Below are the code and all the weights of a small trained network. Each question names an input and a target symbol and asks about switching units off, where a switched-off unit gives its printed mean instead of its output.

import numpy as np


def w(rows, s, z=0):
    codes = np.array(rows[::2]) - 128.0
    scale = np.full(codes.shape[1], s)
    scale[-1] = z or s
    return codes * scale


def norm(h):
    return h / np.sqrt((h * h).mean(-1, keepdims=True) + 1e-5)


def f(y):
    return y / 2 * (1 + np.tanh(0.7978845608 * (y + 0.044715 * y**3)))


def softmax(a):
    e = np.exp(a - a.max(-1, keepdims=True))
    return e / e.sum(-1, keepdims=True)


def log_softmax(a):
    a = a - a.max(-1, keepdims=True)
    return a - np.log(np.exp(a).sum(-1, keepdims=True))


def net(x, mask):
    ids = ['ΓΔΘΞαβεζηλπτφψ'.index(c) for c in x.split()]
    T = len(ids)
    res = E[ids] + P[:T]
    u = 0
    for l in range(2):
        r = norm(res)
        for j in range(2):
            rows = slice(3 * j, 3 * j + 3)
            q, k, v = (r @ M[l][rows].T for M in (Q, K, V))
            z = softmax(np.where(np.tri(T) > 0, q @ k.T / 3**0.5, -1e9)) @ v
            o = O[l][rows]
            res = res + np.where(mask[u + j], z, o[:, -1]) @ o[:, :-1]
        u += 2
        y = f(norm(res) @ A[l][:, :-1].T + A[l][:, -1])
        res = res + np.where(mask[u : u + 8], y, B[l][:, -1]) @ B[l][:, :-1]
        u += 8
    return log_softmax(norm(res)[-1] @ U[:, :-1].T + U[:, -1])


Q, K, V, O, A, B = {}, {}, {}, {}, {}, {}
E = w([
[181,100,144,167,50,145,150,52,152,84,201],'Γ',
[133,90,79,105,129,113,80,156,96,187,131],'Δ',
[82,97,156,100,122,80,104,121,160,96,76],'Θ',
[78,106,123,151,133,176,93,125,163,63,106],'Ξ',
[200,131,93,128,109,172,148,98,107,122,116],'α',
[154,147,117,168,41,95,118,124,166,171,180],'β',
[108,88,141,123,252,157,95,122,122,124,115],'ε',
[183,147,164,86,177,128,118,96,187,174,162],'ζ',
[139,82,101,130,35,124,121,78,146,135,104],'η',
[156,149,184,74,108,132,100,125,62,152,165],'λ',
[79,108,99,137,201,86,113,93,145,81,54],'π',
[99,144,125,70,84,175,139,97,145,131,194],'τ',
[119,137,83,109,168,137,179,186,123,150,168],'φ',
[118,90,116,154,108,144,121,152,49,144,217],'ψ',
],0.027)
P = w([
[108,183,118,98,159,154,129,1,136,140,229],'0',
[62,169,36,151,114,194,152,114,117,156,57],'1',
[97,107,12,133,139,157,86,109,165,70,141],'2',
[116,209,160,135,42,178,170,143,154,118,48],'3',
[96,131,92,141,111,109,96,120,154,65,192],'4',
[164,161,184,117,77,175,133,158,125,122,30],'5',
[148,122,96,114,161,108,110,81,137,73,235],'6',
[179,128,212,90,107,118,110,141,133,120,130],'7',
[137,111,43,136,177,103,71,113,115,110,191],'8',
[187,97,187,89,148,71,79,114,147,107,240],'9',
[137,133,135,109,115,96,137,130,94,137,150],'10',
[160,87,68,103,219,98,55,108,117,115,215],'11',
],0.0095)
Q[0] = w([
[107,86,65,203,120,139,223,99,60,121,120],'0.h0',
[196,183,81,102,162,198,113,131,117,124,196],'0.h0',
[161,113,10,147,183,133,1,53,133,113,234],'0.h0',
[171,146,100,144,145,166,83,96,141,144,181],'0.h1',
[184,96,165,141,203,175,54,68,129,158,149],'0.h1',
[150,129,225,98,130,129,146,122,94,168,74],'0.h1',
],0.0066)
K[0] = w([
[138,161,81,211,149,125,154,40,88,100,184],'0.h0',
[187,222,71,160,144,111,77,151,124,121,163],'0.h0',
[151,43,189,110,166,89,113,142,143,44,255],'0.h0',
[207,120,140,111,119,122,87,143,179,58,131],'0.h1',
[116,84,199,142,143,81,102,64,83,94,122],'0.h1',
[157,160,123,91,104,176,141,217,171,195,91],'0.h1',
],0.0064)
V[0] = w([
[120,20,254,158,150,72,66,124,64,142,103],'0.h0',
[99,149,132,156,120,210,27,75,165,127,150],'0.h0',
[163,115,133,103,95,127,197,109,178,152,155],'0.h0',
[64,174,113,158,108,77,55,101,134,148,167],'0.h1',
[105,164,167,135,100,159,171,119,21,172,125],'0.h1',
[147,161,90,87,137,32,133,84,183,103,72],'0.h1',
],0.0064)
O[0] = w([
[160,155,73,158,92,210,67,139,91,58,148,12],'0.h0',
[112,21,90,188,141,160,192,255,191,177,209,254],'0.h0',
[139,118,65,124,146,155,35,122,97,56,39,174],'0.h0',
[125,181,167,164,182,130,148,113,159,134,162,190],'0.h1',
[153,147,49,126,119,164,77,100,60,150,83,99],'0.h1',
[59,152,77,107,97,135,117,114,81,172,130,109],'0.h1',
],0.0075,0.0065)
A[0] = w([
[136,70,74,173,95,131,239,205,79,126,191,233],'0.n0',
[91,155,25,139,186,80,181,130,171,76,145,171],'0.n1',
[141,140,115,47,156,65,125,120,171,148,146,162],'0.n2',
[70,133,128,180,138,168,119,127,143,62,126,3],'0.n3',
[117,88,178,159,226,154,149,121,167,244,139,149],'0.n4',
[85,101,153,199,166,140,88,175,137,62,121,224],'0.n5',
[253,161,45,175,181,73,213,129,190,200,120,142],'0.n6',
[105,145,124,35,98,159,164,198,84,205,183,162],'0.n7',
],0.0062,0.0024)
B[0] = w([
[204,98,148,177,196,183,131,92,139,122,65,240],'0.n0',
[55,173,159,93,155,174,66,25,128,161,132,185],'0.n1',
[94,85,86,47,120,118,55,172,115,56,51,195],'0.n2',
[74,118,175,133,168,100,92,132,115,196,167,126],'0.n3',
[146,137,104,82,80,93,254,134,86,92,124,240],'0.n4',
[216,110,222,174,94,115,148,55,129,92,102,159],'0.n5',
[92,130,172,63,152,123,105,36,43,188,150,198],'0.n6',
[84,100,79,140,103,176,105,192,67,106,96,255],'0.n7',
],0.0079,0.0069)
Q[1] = w([
[195,168,70,155,107,152,157,147,163,174,31],'1.h0',
[169,162,253,84,17,119,232,209,122,122,56],'1.h0',
[197,52,98,68,154,187,76,54,155,137,158],'1.h0',
[121,46,157,100,196,145,55,100,127,152,217],'1.h1',
[124,139,102,97,125,131,104,111,168,142,154],'1.h1',
[191,128,183,90,58,103,215,201,114,118,97],'1.h1',
],0.0066)
K[1] = w([
[67,202,109,156,119,171,218,88,87,141,105],'1.h0',
[128,148,163,155,79,152,171,150,82,190,7],'1.h0',
[205,74,123,101,74,48,131,191,101,130,188],'1.h0',
[128,26,197,47,103,153,32,102,110,85,199],'1.h1',
[141,46,158,151,166,151,151,140,53,90,163],'1.h1',
[105,147,203,146,100,188,167,177,108,195,2],'1.h1',
],0.0074)
V[1] = w([
[119,59,86,126,113,138,103,141,81,115,57],'1.h0',
[114,116,98,136,104,184,165,17,163,2,93],'1.h0',
[161,116,40,212,62,99,98,64,215,205,95],'1.h0',
[100,155,162,252,166,131,160,73,69,71,86],'1.h1',
[74,122,227,33,209,110,69,115,178,128,71],'1.h1',
[221,132,152,109,207,83,191,90,61,226,120],'1.h1',
],0.0066)
O[1] = w([
[75,134,33,141,168,69,86,69,123,215,223,137],'1.h0',
[155,141,78,142,133,90,117,146,52,37,134,140],'1.h0',
[31,111,169,102,172,124,121,129,140,106,160,113],'1.h0',
[144,79,103,71,255,152,130,125,66,125,187,2],'1.h1',
[137,172,79,112,143,156,135,223,130,170,106,140],'1.h1',
[135,110,93,141,180,131,22,182,215,113,126,92],'1.h1',
],0.0099,0.0064)
A[1] = w([
[117,112,127,247,176,128,142,178,107,40,137,121],'1.n0',
[99,57,60,106,80,151,166,75,162,101,91,204],'1.n1',
[112,108,106,144,197,94,187,104,156,105,93,189],'1.n2',
[163,120,143,151,239,2,131,124,108,85,73,10],'1.n3',
[126,118,154,142,185,108,186,138,145,127,145,195],'1.n4',
[128,124,77,111,139,200,212,121,192,192,210,249],'1.n5',
[107,41,137,120,100,96,72,177,51,188,164,136],'1.n6',
[120,103,172,150,89,43,97,129,148,135,154,236],'1.n7',
],0.0081,0.0017)
B[1] = w([
[99,101,177,24,69,68,87,198,122,155,101,150],'1.n0',
[199,113,177,125,114,91,139,95,107,79,117,255],'1.n1',
[172,232,178,160,110,135,163,82,112,160,110,153],'1.n2',
[169,142,63,217,160,118,181,156,167,109,178,149],'1.n3',
[75,151,102,56,110,26,122,180,224,208,105,147],'1.n4',
[79,106,127,195,139,117,122,199,76,180,153,255],'1.n5',
[134,133,123,205,192,106,183,89,248,57,1,173],'1.n6',
[111,142,121,195,131,74,81,192,74,111,59,172],'1.n7',
],0.0082,0.0086)
U = w([
[187,103,143,133,155,142,122,81,175,83,189,67],'Γ',
[107,39,23,105,170,100,124,125,186,111,70,73],'Δ',
[123,168,147,92,163,84,58,156,46,33,92,110],'Θ',
[63,113,252,92,161,196,136,130,209,113,57,136],'Ξ',
[191,152,141,122,140,209,99,54,142,182,135,202],'α',
[68,138,122,182,141,97,91,111,148,223,146,169],'β',
[170,120,157,143,208,135,251,191,173,148,151,4],'ε',
[136,154,84,2,113,68,80,143,147,144,111,153],'ζ',
[161,101,142,112,62,54,211,82,84,139,48,92],'η',
[196,239,126,134,98,233,100,169,208,106,65,120],'λ',
[66,197,100,129,172,109,161,57,167,65,130,104],'π',
[74,134,72,102,81,182,179,153,126,93,151,216],'τ',
[72,182,125,106,211,136,132,177,37,142,83,132],'φ',
[211,96,144,140,187,161,89,231,85,124,140,169],'ψ',
],0.0072,0.0024)

Each question gives the input, a string of symbols that net reads in full, and the target symbol t.
The units are the heads (3 rows each of Q, K, V and O) and the neurons (one row each of A and B). Each row of codes is followed by its name. A weight is (code - 128) times the scale printed after its matrix; where a second scale follows, it is the last column's (O, A, B and U).
mask holds one flag per unit, layer by layer, with each layer's heads first. A switched-off unit (its flag False) gives its mean, the last column of its rows in O or B, instead of its output. The means were averaged over made-up inputs and are rounded, as every weight is.
A unit's drop is (log p(t) with every unit on - log p(t) with that unit switched off) / (log p(t) with every unit on - log p(t) with every unit switched off).
The circuit of an input: a set's keep is (log p(t) with only the set's units on - log p(t) with every unit switched off) / (log p(t) with every unit on - log p(t) with every unit switched off). Starting from the 12 units with the biggest drops (on a tie, the unit counted first), units are removed one at a time, each time the one whose removal leaves the highest keep (on an exact tie, the one counted first), for as long as the keep stays at least 0.8.
units of the circuit, in order: the units of the circuit, biggest drop first
top k neurons: the k neurons with the biggest drops, biggest first
k most important neurons of layer l: the k neurons of layer l with the biggest drops, biggest first
input Ξ τ α τ Δ Δ Ξ, target β: units of the circuit, in order => [1.h0]
input Θ π ε β Δ τ β β π, target Ξ: 4 most important neurons of layer 0 => [0.n1; 0.n4; 0.n5; 0.n7]
input φ ε τ τ η Δ, target Δ: top 2 neurons => [1.n6; 1.n2]
input τ τ Δ, target η: top 2 neurons => [1.n1; 0.n0]
input τ τ τ β τ ε ε, target η: units of the circuit, in order => [0.n4; 1.h1]
input α ζ τ, target Δ: units of the circuit, in order => [0.h0; 0.n6; 1.h1]
input λ β τ τ π, target π: top 4 neurons => [0.n1; 1.n3; 0.n7; 1.n5]
input λ Δ π β τ τ ζ ε, target η: units of the circuit, in order => [0.n4; 0.n5]
input φ β β Ξ β Δ β, target Ξ: units of the circuit, in order => [1.h0; 0.n4]
input ψ τ τ β Δ λ, target Ξ: units of the circuit, in order => [1.h0; 1.n6; 0.n0]
input τ τ Δ τ τ η ψ β Δ τ ε φ, target η: units of the circuit, in order => [1.h1; 0.n6; 1.h0]
input Δ τ τ ζ λ Δ Θ, target Θ: units of the circuit, in order => [0.h0; 1.n6]
input τ ζ Ξ α β π π τ φ, target φ: units of the circuit, in order => [0.n1; 0.h0]
input τ τ α λ τ β τ β τ ζ, target Ξ: units of the circuit, in order => [1.h0]
input ζ τ τ Δ α τ τ τ τ τ, target η: units of the circuit, in order => [1.h1; 1.h0; 0.n7]
input β ζ τ τ λ τ Θ λ, target λ: 2 most important neurons of layer 0 => [0.n4; 0.n5]
input α τ λ Ξ, target η: 3 most important neurons of layer 0 => [0.n5; 0.n6; 0.n0]
input Δ τ β τ β Δ τ β, target β: units of the circuit, in order => [1.h0; 0.n6]
input τ τ β Γ τ τ τ, target η: 3 most important neurons of layer 0 => [0.n6; 0.n2; 0.n0]
input β β φ τ Γ ψ τ ε, target ε: units of the circuit, in order => [1.n3; 0.n4]
input ζ β λ τ τ Ξ ζ φ τ, target λ: units of the circuit, in order => [1.h0; 1.h1]
input τ τ π β τ ζ β Δ τ β τ λ, target Ξ: units of the circuit, in order => [1.h0]
input ζ Θ α β β Δ λ ψ ζ, target ζ: 2 most important neurons of layer 0 => [0.n2; 0.n0]
input τ Δ ε τ β Δ ε τ α, target α: top 2 neurons => [0.n6; 0.n0]
input β ζ τ Θ τ ψ ε, target ε: top 2 neurons => [1.n3; 0.n7]
input α Ξ λ β φ Δ ε τ, target β: top 2 neurons => [1.n5; 0.n4]
input β τ τ, target Ξ: top neuron => [0.n1]
input ζ ε ε, target λ: 2 most important neurons of layer 1 => [1.n2; 1.n5]
input Δ τ β φ τ τ φ Ξ τ Δ, target Δ: top 2 neurons => [1.n6; 0.n2]
input τ τ β β φ, target Ξ: 2 most important neurons of layer 0 => [0.n1; 0.n7]
